Read these off the grid that follows. Indices start at 0.
1) Give the entry in the top-left corner.
2) Give the entry just right of -17.9.
3) Give the entry in row 1 and column 2.
4) Give the entry at row 2, column 0.
5) Give the entry directly above the smallest entry.
6) Give the entry directly above 6.9.
7) Give the entry directly below the largest entry.
8) Give the entry in row 0 and column 2.
[[ 30.5  25.1  24.9   9.2 -22.5]
 [ 39.1  60.6  56.9  24.3  -3.3]
 [ 22.6  42.0  42.5  22.5   7.5]
 [  1.0   7.3   8.8  13.9  15.0]
 [-34.7 -16.8 -16.4  -3.9  37.6]
 [-13.1 -18.3 -23.2 -26.0 -13.5]
 [-18.9  12.9   6.5  -5.9  23.8]
 [-20.5   3.9   3.9   9.9  37.5]
 [-23.6  -4.1  -2.6   8.8  40.7]
 [  6.3  -5.4  -1.8   6.9  -1.8]
 [ -1.1 -19.3 -17.9  -9.5 -15.6]]
1) 30.5
2) -9.5
3) 56.9
4) 22.6
5) 1.0
6) 8.8
7) 42.0
8) 24.9

[[3 4 3 5]
 [4 5 4 4]
 [4 2 4 5]
 [2 5 5 6]
 [6 5 5 5]
 [1 7 7 2]
 [6 2 3 3]
 [4 5 4 4]
 [5 3 6 6]
 [6 4 4 4]
 [5 1 2 4]
 [7 3 1 6]
 [4 5 4 5]
 [5 5 4 3]
 [5 7 9 2]]
Rows and columns are numbered from 0.
The entry in the bottom-left corner is 5
The entry in the top-right corner is 5
The entry in row 1 and column 2: 4
The entry just right of the largest entry is 2
The entry in row 1 and column 0 is 4
Read off the entry in the top-left corner.
3
The entry in row 0 and column 2: 3
Read off the entry in row 2 and column 0.
4
Read off the entry at row 0, column 1.
4
Read off the maximum.
9

B =
[[ -8.0  19.1  -3.7 -55.8 -24.2 -12.0   5.6 -32.2 -13.4  -8.3   9.2  11.7
  -11.0  21.6  -9.9]
 [  2.8  18.7   3.5 -38.5  -6.9 -17.8   6.1 -19.7   5.1  16.2 -16.2  -0.6
  -36.4  38.7 -18.6]
 [-12.4   8.2  -3.8  -9.3 -16.5  -5.2  -3.9 -12.2 -15.2  14.6  19.1 -25.1
   -1.5  15.1 -21.7]
 [-60.0   4.6 -34.7   4.8 -14.0  12.1  -9.0 -19.3 -21.6  -9.6  49.5 -40.2
    7.1  40.3 -56.6]
 [-30.5  16.9 -61.2  32.0 -11.8 -24.7   9.9   0.5   9.8 -23.0 -35.2  24.8
    3.3  25.8   5.2]
 [-16.5  10.7 -49.6 -12.9 -25.2  -3.7   1.8  -6.9  -0.1 -15.5 -35.9  10.9
   24.9  10.0  -2.6]
 [-23.0   5.7 -21.2  -1.2  -5.2 -21.1  -9.8   1.4 -13.7   8.1  18.6 -34.7
   -1.0  23.9 -33.5]
 [-27.9   9.6 -15.1  -0.9 -11.9  -7.4  -3.4  -4.4 -19.0  13.5  14.4 -25.1
  -16.5  29.1 -24.2]
 [ -2.5   8.9   7.0  34.4  -8.7  19.2  14.2  33.1  -2.8  22.7   2.8 -21.8
   -7.2  -9.2 -28.7]
 [ 11.0  27.6 -15.4 -49.4 -19.4 -32.1   8.4 -32.6   7.5 -13.5  -9.1  18.9
  -20.9  31.9 -10.8]
 [-31.8  13.8  -9.7  -6.7 -25.7  15.3   8.6  -6.8 -21.5 -33.3  30.1   8.0
   25.4   8.7 -35.2]]
The entry just left of the centre entry: 1.8
Find the 1st entry in reading order.
Answer: -8.0
Find the entry just right of 25.4.
Answer: 8.7
Find the 4th entry in reading order.
Answer: -55.8
The entry just left of the largest entry: -9.6
The entry just left of the smallest entry is 16.9
Find the 3rd largest entry.
Answer: 38.7
The entry just right of the smallest entry: 32.0
Find the second largest entry.
Answer: 40.3
The entry just right of 8.4 -> -32.6
Find the entry just right of -3.4.
Answer: -4.4
Find the centre entry.
Answer: -6.9
The entry just right of -25.7: 15.3
Find the entry just right of the largest entry.
Answer: -40.2
Find the entry just right of 29.1.
Answer: -24.2
The fifth entry in reading order is -24.2
The entry just right of -21.5 -> -33.3
The minimum is -61.2
The third smallest entry is -56.6
